The symbols move the states like this.
q515: β>q668, ω>q966, ζ>q520, ξ>q302
q43: β>q520, ω>q93, ζ>q310, ξ>q966
q582: β>q200, ω>q169, ζ>q316, ξ>q112
q439: β>q32, ω>q796, ζ>q140, ξ>q412
q348: β>q997, ω>q154, ζ>q299, ξ>q479
q706: β>q724, ω>q412, ζ>q32, ξ>q548
q32: β>q796, ω>q300, ζ>q441, ξ>q439
q392: β>q931, ω>q905, ζ>q810, ξ>q100
q310: β>q191, ω>q75, ζ>q100, ξ>q545
q412: β>q439, ω>q32, ζ>q300, ξ>q724
q127: β>q193, ω>q743, ζ>q515, ξ>q532
q210: β>q810, ω>q698, ζ>q706, ξ>q905
q668: β>q966, ω>q43, ζ>q93, ξ>q515
q140: β>q441, ω>q894, ζ>q348, ξ>q300
q743: β>q302, ω>q515, ζ>q966, ξ>q193
q302: β>q515, ω>q668, ζ>q43, ξ>q743
q548: β>q706, ω>q724, ζ>q439, ξ>q698
q154: β>q368, ω>q299, ζ>q582, ξ>q997
q807: β>q316, ω>q532, ζ>q193, ξ>q169
q698: β>q548, ω>q706, ζ>q412, ξ>q810
q565: β>q100, ω>q392, ζ>q905, ξ>q75
q796: β>q300, ω>q140, ζ>q894, ξ>q32
q300: β>q140, ω>q441, ζ>q479, ξ>q796
q368: β>q299, ω>q112, ζ>q200, ξ>q154
q191: β>q75, ω>q565, ζ>q392, ξ>q310
q905: β>q210, ω>q810, ζ>q548, ξ>q931
q200: β>q169, ω>q807, ζ>q532, ξ>q582
q169: β>q807, ω>q316, ζ>q127, ξ>q200
q997: β>q154, ω>q368, ζ>q112, ξ>q348
q724: β>q412, ω>q439, ζ>q796, ξ>q706
q100: β>q392, ω>q931, ζ>q210, ξ>q565
q112: β>q582, ω>q200, ζ>q807, ξ>q299
q545: β>q310, ω>q191, ζ>q565, ξ>q93
q520: β>q93, ω>q545, ζ>q191, ξ>q43
q441: β>q894, ω>q479, ζ>q997, ξ>q140
q93: β>q545, ω>q310, ζ>q75, ξ>q520
q75: β>q565, ω>q100, ζ>q931, ξ>q191
q479: β>q348, ω>q997, ζ>q368, ξ>q894
q532: β>q127, ω>q193, ζ>q302, ξ>q316
q966: β>q43, ω>q520, ζ>q545, ξ>q668
q931: β>q905, ω>q210, ζ>q698, ξ>q392
q894: β>q479, ω>q348, ζ>q154, ξ>q441
q193: β>q743, ω>q302, ζ>q668, ξ>q127
q316: β>q532, ω>q127, ζ>q743, ξ>q807
q299: β>q112, ω>q582, ζ>q169, ξ>q368
q810: β>q698, ω>q548, ζ>q724, ξ>q210

In the rows, 147 means zero.

The rows follow the links: the fewer symbols apart two states are, the more alike their rows tend to be.

Each row is also shifted at random along 4 hidden directions that mean nothing.

Some states, each with a row of numbers:
q810 -> [  66  193  141  117  133  168  179  191  133  100  124  108  110  137  158  133  158  141  170  145  109  161  210  177  141  141  126  141  115  139  163  165  139   79  146  187]
q439 -> [  81  182  148  131  140  162  148  164  139  116  150  145  155  138  165   94  185  181  141  148  207  167   81  124  118  154  162  117  147  192  159  123  160  114  191  178]
q193 -> [ 122  104  146  177  139  149  156  146  194  170  151  151  162  150  110  175  130  149  151  146  113  119  197  186  157  138  123  199  168  117  143  195  182  179  123  140]
q43 -> [ 134  132  124  185  168  127  122  121  147  145  143  157  158  120  149  198  116  125  114  157  120  105  153  148  163  156  136  196  160  139  143  129  133  177  137  159]
q93 -> [ 105  158  131  188  167  124   99  112  109  121  151  169  170  132  169  218  124  137   89  156  163   93   96  114  142  150  152  184  188  171  159   99  112  175  141  169]
q368 -> [ 177  126  158  126  108  121  170  146  157  191  193  159  154  189  131  121  158  148  175  159  140  166  171  126  119  117  136  174  151  132  130  148  124  139  141   95]
q32 -> [ 161  167  151  109  124  127  160  167  147  150  149  140  129  130  146   73  153  137  148  178  151  179  145  135  111  154  152  142  107  157  144  111  119  119  182  172]
q127 -> [  95  105  143  170  130  115  155  127  194  173  162  149  124  159  119  170  154  146  139  158  119  132  170  187  156  122  172  123  174  117  126  171  167  183  137  131]
q441 -> [ 124  159  139  129  121  121  164  153  153  158  186  153  134  156  159   85  193  166  154  166  162  181  123  112  120  141  163  122  128  161  117  106  129  107  198  129]
q796 -> [ 241  154  158  128  167  206  158  178  160  155  130  151  193  125  144   76  141  175  180  123  183  185  124  137  152  186  119  168  110  158  163  170  197  143  171  159]
q565 -> [  61  191  128  161  166  171  143  159  106   87  132  124  138  142  185  206  154  152  139  132  132  130  153  143  168  148  139  142  162  157  155  144  144  111  138  164]
q894 -> [ 169  155  158  136  137  138  142  137  143  154  182  172  163  166  163   98  193  178  138  152  210  174   64   97  120  149  176  111  151  185  135  101  139  145  187  124]
q310 -> [ 154  162  128  178  186  155  120  133  117  117  128  150  155  125  175  210  124  129  129  135  138  117  134  137  180  168  145  157  155  152  150  135  138  158  132  161]
q100 -> [ 191  181  151  143  181  167  114  143   86  114  114  143  154  126  175  192  107  123  131  138  162  125  132  129  158  168  143  156  148  168  181  123  116  155  118  181]
q997 -> [ 119  144  147  123   94   82  162  133  148  176  206  158  122  190  148  112  194  147  150  183  146  172  140  110  100  109  173  128  145  150  113   95   93  121  176  104]
q299 -> [ 150  123  156  141  121  137  168  145  169  181  183  159  148  197  139  139  186  170  176  141  150  170  154  141  143  121  156  127  162  136  127  165  161  145  147   89]
q807 -> [ 242   96  176  133  120   92  136  113  169  219  155  165  142  164  110  147  108  109  135  180  142  139  174  164  119  130  164  164  157  123  149  144  111  214  116  127]
q724 -> [ 169  171  150  129  174  208  160  185  158  118  106  125  140  118  154   95  166  171  177  119  168  192  135  179  171  176  149   87  107  154  158  177  202  123  171  181]

The symbols that take the first to the second take the third to the fourth, perhaps in another order. What is the fourth?
Answers are names.
A [ 106  167  146  113   98   85  165  154  144  162  189  152  115  153  147   77  182  141  139  189  147  178  134  111   90  129  159  143  117  159  121   81   87  101  199  147]
B [ 170  142  148  137  131  152  171  159  165  165  179  158  157  169  152   94  186  176  180  139  152  181  144  126  145  144  144  135  130  145  120  149  165  121  173  105]
C [ 183  184  149  118  165  172  155  171  114  118  102  115  122  127  159  147  112  116  167  145  114  152  201  171  157  164  127  151  114  139  170  156  133  121  124  189]
D q698

A [ 108  120  144  183  147   96  108  101  153  158  154  174  160  136  137  194  124  131   84  171  163  100  100  136  132  141  168  171  189  158  149  110  124  203  142  160]
B [ 159  156  136  174  167  155  130  141  118  133  134  155  183  124  153  205   83  122  131  148  112   94  184  127  152  163   88  264  151  139  165  137  113  153  117  165]
C [  90  149  138  135  107  118  171  155  158  158  204  158  134  186  155  108  210  174  163  162  155  176  136  119  125  117  163  122  146  152  109  122  136  100  181  103]
D q582

A [ 183  111  140  181  166  122  117  108  166  167  137  161  157  125  130  185  110  125  108  163  135  112  135  162  160  158  159  166  163  133  144  137  145  214  136  161]
B [ 129  137  110  185  169  109  131  114  142  133  142  144  116  123  158  198  133  108  112  164  100  119  157  157  179  154  166  130  148  134  121  115  124  166  154  161]
C [ 209  105  181  163  161  191  133  140  172  189  152  174  209  183  120  164  137  183  167  114  196  139  129  147  156  140  138  175  191  150  169  207  205  207  108  104]
D q127

A [ 176  164  156  125  145  173  159  176  151  148  148  155  184  134  148   78  154  170  159  143  183  172  116  122  122  168  119  184  124  166  162  140  159  127  174  159]
B [ 184  136  149  137  129  175  174  178  166  170  180  160  191  176  138  106  167  181  197  131  145  173  163  121  143  140  106  200  137  141  135  177  173  122  155  100]
C [ 153  121  119  213  204  186  136  127  183  133  120  150  150  123  159  204  157  161  143  110  138  135  134  191  232  172  164   98  164  131  123  193  229  187  148  148]
D q191

A [ 114  134  157  135  104  128  167  155  155  175  198  162  164  202  140  131  183  171  168  152  161  156  151  114  115  113  140  175  167  147  137  141  136  127  149   94]
B [ 114  125  168  133   90  120  166  151  159  190  196  161  175  200  110  147  141  157  165  168  150  131  184  125   92   99  109  243  183  132  158  158  114  144  121  101]
C [ 204  155  153  117  136  145  159  162  152  163  158  156  164  138  142   71  145  149  162  159  162  180  133  118  111  164  132  177  109  158  148  120  134  130  180  153]
D q894

A [ 141  161  146  135  150  167  166  169  161  140  161  144  156  145  160   83  195  185  167  133  180  187  104  131  148  159  149  118  124  164  133  149  183  113  191  148]
B [ 166  162  149  109  121  139  168  176  157  158  158  149  148  131  139   65  146  145  160  170  143  175  162  127  107  160  122  189  100  153  144  122  124  107  178  166]
C [ 136  188  166  111  142  159  145  169  120  123  121  132  156  130  152  101  134  151  142  152  184  157  121  136  109  162  138  162  131  177  189  127  125  123  156  194]
D q548

A [ 112  188  155  115  132  157  164  180  132  122  130  128  134  131  151  102  144  147  154  153  156  164  159  150  118  151  135  153  119  157  171  135  127  105  160  188]
B [ 150  155  136  131  130  111  166  144  164  156  179  152  106  149  163   83  208  158  153  163  152  198  113  137  141  146  184   56  115  155   98  110  139  116  207  127]
C [  94  114  155  175  141  116  129  112  177  167  166  164  139  172  130  180  174  162  118  154  178  137   97  165  148  123  204   88  204  154  140  149  170  195  143  126]
D q43

A [  77  183  135  164  146  109  113  129   86  107  151  154  156  138  176  212  122  127   95  171  149  100  125  100  121  139  141  199  175  174  169   86   75  139  138  172]
B [ 113  187  131  145  151  144  142  157  101  110  131  128  132  134  167  192  122  116  141  153  108  120  189  143  151  147  124  182  140  145  159  130  103  116  125  173]
C [ 188  172  126  133  176  160  164  157  127  115  100  107   65  122  176  166  149  102  173  141   78  178  211  202  206  165  172   47   96  118  125  160  140  117  143  173]
D q905

A [ 196  104  175  140  123  146  160  147  180  203  165  164  182  180  103  152  113  145  173  151  139  132  196  155  126  126  110  232  169  120  162  192  147  179  105  114]
B [ 191   91  149  169  150  126  146  127  196  192  142  152  139  140  111  170  116  123  141  154  110  135  186  195  167  148  150  153  150  111  135  179  172  205  129  144]
C [ 173  100  162  162  144  143  147  128  189  188  150  153  143  170  120  165  149  148  155  145  145  146  160  183  166  131  171  121  172  120  138  187  182  198  126  119]
D q302

A [ 109  182  115  143  157  152  172  165  126  102  124  103   78  131  176  183  155  116  167  146   67  155  223  189  192  152  153   90  115  117  125  159  131   96  144  169]
B [  96  191  138  126  154  160  163  169  122   98  113  109   90  137  168  146  166  135  156  145  122  165  174  177  159  152  168   71  122  150  153  145  139   99  155  182]
C [ 180  112  153  144  126  144  174  150  183  190  175  150  130  191  130  136  181  155  190  141  123  182  189  172  169  126  159  109  150  115  116  187  176  151  138   92]
D q807

A [ 146  133  126  202  190  165  111  123  149  131  130  162  178  122  160  208  128  152  113  129  158  108  115  153  191  168  148  160  178  156  142  157  181  192  138  153]
B [ 172  161  125  174  192  164  132  142  118  114  114  138  138  125  173  206  126  129  143  130  119  132  160  152  195  171  141  133  143  140  147  149  151  149  133  162]
C [ 276   98  186  159  175  200  137  136  178  195  142  170  203  176  122  157  134  176  174  110  200  153  126  148  173  153  148  155  181  143  172  211  210  216  106  103]
D q127

A [ 174   95  156  161  143  158  169  144  202  186  158  150  145  177  117  159  155  158  182  129  118  154  196  194  175  135  150  131  162  110  134  213  197  174  120  105]
B [ 104  114  139  175  129  110  143  130  177  172  157  156  159  141  116  184  105  124  119  174  108  104  186  165  135  133  118  232  169  126  146  149  128  177  129  154]
C [ 132  181  142  130  169  205  172  188  148  109  106  111  117  130  164  114  173  165  180  115  144  188  162  188  180  167  152   76  109  147  155  190  201  102  165  179]
D q796

A [ 136  184  127  137  159  161  162  168  112  109  120  115  113  133  165  178  123  115  162  148   83  137  226  169  163  150  120  169  119  127  152  155  119  105  124  173]
B [ 122  189  159  110  139  161  151  172  123  123  121  130  138  128  154  108  139  140  143  155  168  156  143  143  113  155  143  154  122  170  184  130  123  115  153  198]
C [ 129  136  150  130  105  124  175  154  159  177  201  158  147  192  140  116  180  161  175  158  136  167  165  124  119  113  137  168  150  138  122  143  129  121  160   94]
D q807

A [  80  207  161  139  164  199  129  173   95   89  122  134  185  146  172  174  139  171  143  122  197  128  109  125  134  155  129  175  171  189  204  153  150  119  127  183]
B [ 151  181  158  106  140  157  154  174  133  134  128  135  150  127  149   90  133  142  149  160  167  163  144  140  110  161  136  164  115  163  176  130  130  119  164  191]
C [  55  130  131  193  149  128  134  123  158  139  163  160  165  138  142  200  136  154  105  157  138   94  137  147  148  135  136  203  183  141  144  138  146  169  144  155]
D q310

A [ 130   94  146  145  106   89  169  133  194  190  170  139   92  174  110  155  151  120  156  176   85  148  219  195  143  113  166  133  152   94  112  167  132  163  135  126]
B [ 180   97  155  159  132  124  149  126  187  198  149  157  155  153  104  165  107  122  143  163  119  122  191  175  138  134  134  199  162  119  155  174  143  202  115  135]
C [  70  201  150  155  184  213  133  162   96   78  119  133  160  149  186  190  176  184  144  103  195  141   96  144  176  153  156  105  175  187  186  166  181  116  142  173]
D q210

A [ 129  120  148  138  106  133  186  158  186  181  183  142  124  197  131  139  190  156  190  145  106  169  207  167  154  111  148  131  149  112  110  187  161  126  145   91]
B [ 197  118  157  116   99  101  181  150  171  203  190  153  128  184  122  112  155  123  179  171  106  171  208  141  121  122  139  172  131  116  116  144  108  140  144   99]
C [ 173  173  155  121  157  188  164  182  150  130  121  134  159  121  145   82  145  161  167  134  163  178  144  154  138  173  132  147  109  157  163  158  169  120  168  181]
D q706

